M = [128 134 116 108 123 111 117 111 107 132 125 130 126 137 130 144]
Give the entry just right of the smallest entry.
Answer: 132
The entry just right of 128 is 134

data =
[[110 133 118 114 126 121 124 136 141 119 127 126]
 [155 126 125 130 135 132 134 133 125 129 155 148]
 [111 132 118 114 126 120 124 137 141 120 127 126]
 [109 129 148 151 149 116 130 127 132 135 121 130]
 [133 120 122 125 131 117 127 119 137 122 115 117]
 [146 126 125 129 135 128 131 132 127 128 146 141]
 [143 134 140 117 131 130 134 129 130 134 137 135]]
Counting starts at 0.
What is the bottom-right entry? 135
What is the entry at row 0, column 0? 110
What is the entry directly above the smallest entry? 111
What is the entry in row 2 and column 2? 118
The entry directly below 149 is 131
The entry in row 0 and column 2: 118
What is the entry in row 1 and column 1? 126
What is the bottom entry of the column that holds the smallest entry? 143
The entry directly above 111 -> 155
What is the entry in row 1 and column 2? 125
What is the entry just right of 109? 129
What is the entry in row 2 and column 1? 132
What is the entry in the top-right corner? 126
What is the entry at row 0, column 1? 133
What is the entry directly above 149? 126

W = [[134, 122, 131, 129, 135, 117, 129, 133, 134, 133, 122, 133], [129, 137, 147, 134, 129, 125, 135, 108, 154, 134, 138, 126], [133, 122, 129, 125, 133, 116, 128, 135, 137, 134, 120, 134], [131, 121, 129, 129, 130, 125, 128, 127, 130, 130, 128, 131], [127, 124, 129, 130, 127, 125, 125, 126, 130, 128, 127, 130], [129, 126, 129, 128, 129, 126, 128, 127, 128, 131, 127, 129], [126, 126, 133, 129, 129, 128, 128, 126, 129, 132, 127, 128], [128, 125, 130, 128, 127, 125, 130, 129, 129, 130, 127, 128], [127, 124, 131, 130, 128, 123, 129, 127, 130, 132, 127, 128], [128, 127, 135, 132, 129, 127, 128, 123, 133, 130, 127, 127], [126, 128, 135, 131, 131, 127, 128, 124, 133, 130, 127, 125]]
Which number is the entry just right of the largest entry? 134
The entry just left of the largest entry is 108
Which number is the entry just right of 116? 128
Which number is the entry just left of the smallest entry? 135

B =
[[123 148 130 144 121]
 [117 144 128 142 135]
 [138 101 126 129 145]
 [139 139 139 121 127]
 [129 114 127 130 152]
 [129 148 138 119 135]
 [138 142 139 123 123]
 [132 120 130 125 148]
 [132 104 123 138 143]
 [139 140 139 122 126]]
What is the smallest entry in the last row?
A: 122
The 1st entry on the main diagonal: 123
The last entry, reading row by row is 126
The bottom entry of the column that holds the smallest entry: 140
What is the second smallest entry?
A: 104
The smallest entry in the last column is 121
What is the entry just right of 104?
A: 123
The entry directly above the largest entry -> 127
What is the bottom-left entry?
A: 139
The entry just left of the smallest entry: 138
What is the entry just right of the smallest entry?
A: 126
What is the largest entry in the last column?
A: 152
What is the 3rd entry in reading order?
A: 130
What is the minimum?
A: 101
The entry just right of 117 -> 144
What is the third smallest entry?
A: 114

[[115, 137, 120, 111, 134, 107, 121, 136, 114, 141, 127, 142, 140, 127, 116, 141], [114, 111, 112, 144, 121, 147, 112, 112, 142, 121, 134, 107, 119, 131, 142, 120], [129, 107, 107, 120, 143, 116, 107, 107, 121, 145, 114, 131, 145, 121, 106, 145], [133, 120, 138, 116, 112, 114, 138, 120, 119, 108, 123, 131, 109, 132, 114, 108], [144, 143, 148, 106, 132, 110, 147, 143, 105, 119, 108, 117, 125, 105, 120, 121], [115, 112, 112, 144, 122, 147, 113, 113, 141, 122, 133, 107, 120, 129, 143, 121], [130, 147, 149, 105, 115, 109, 149, 147, 105, 108, 117, 119, 111, 110, 126, 109], [151, 147, 148, 112, 149, 117, 148, 147, 110, 138, 109, 119, 143, 106, 128, 140]]
Give the entry just right of the largest entry.
147
Give the entry just right of 130.
147

123,123,123,131,123,135,136,117,123
117,111,113,134,115,118,112,148,153
126,121,125,118,126,134,126,140,137
The first entry in the row that holds the largest entry -> 117
The entry directly below the smallest entry: 121
Report the last entry, reading row by row.
137
Report the entry directly below the centre entry.
126
The second entry on the main diagonal is 111
Report the top entry of the column that holds the smallest entry.
123
Report the bottom-left entry.
126
The second smallest entry -> 112
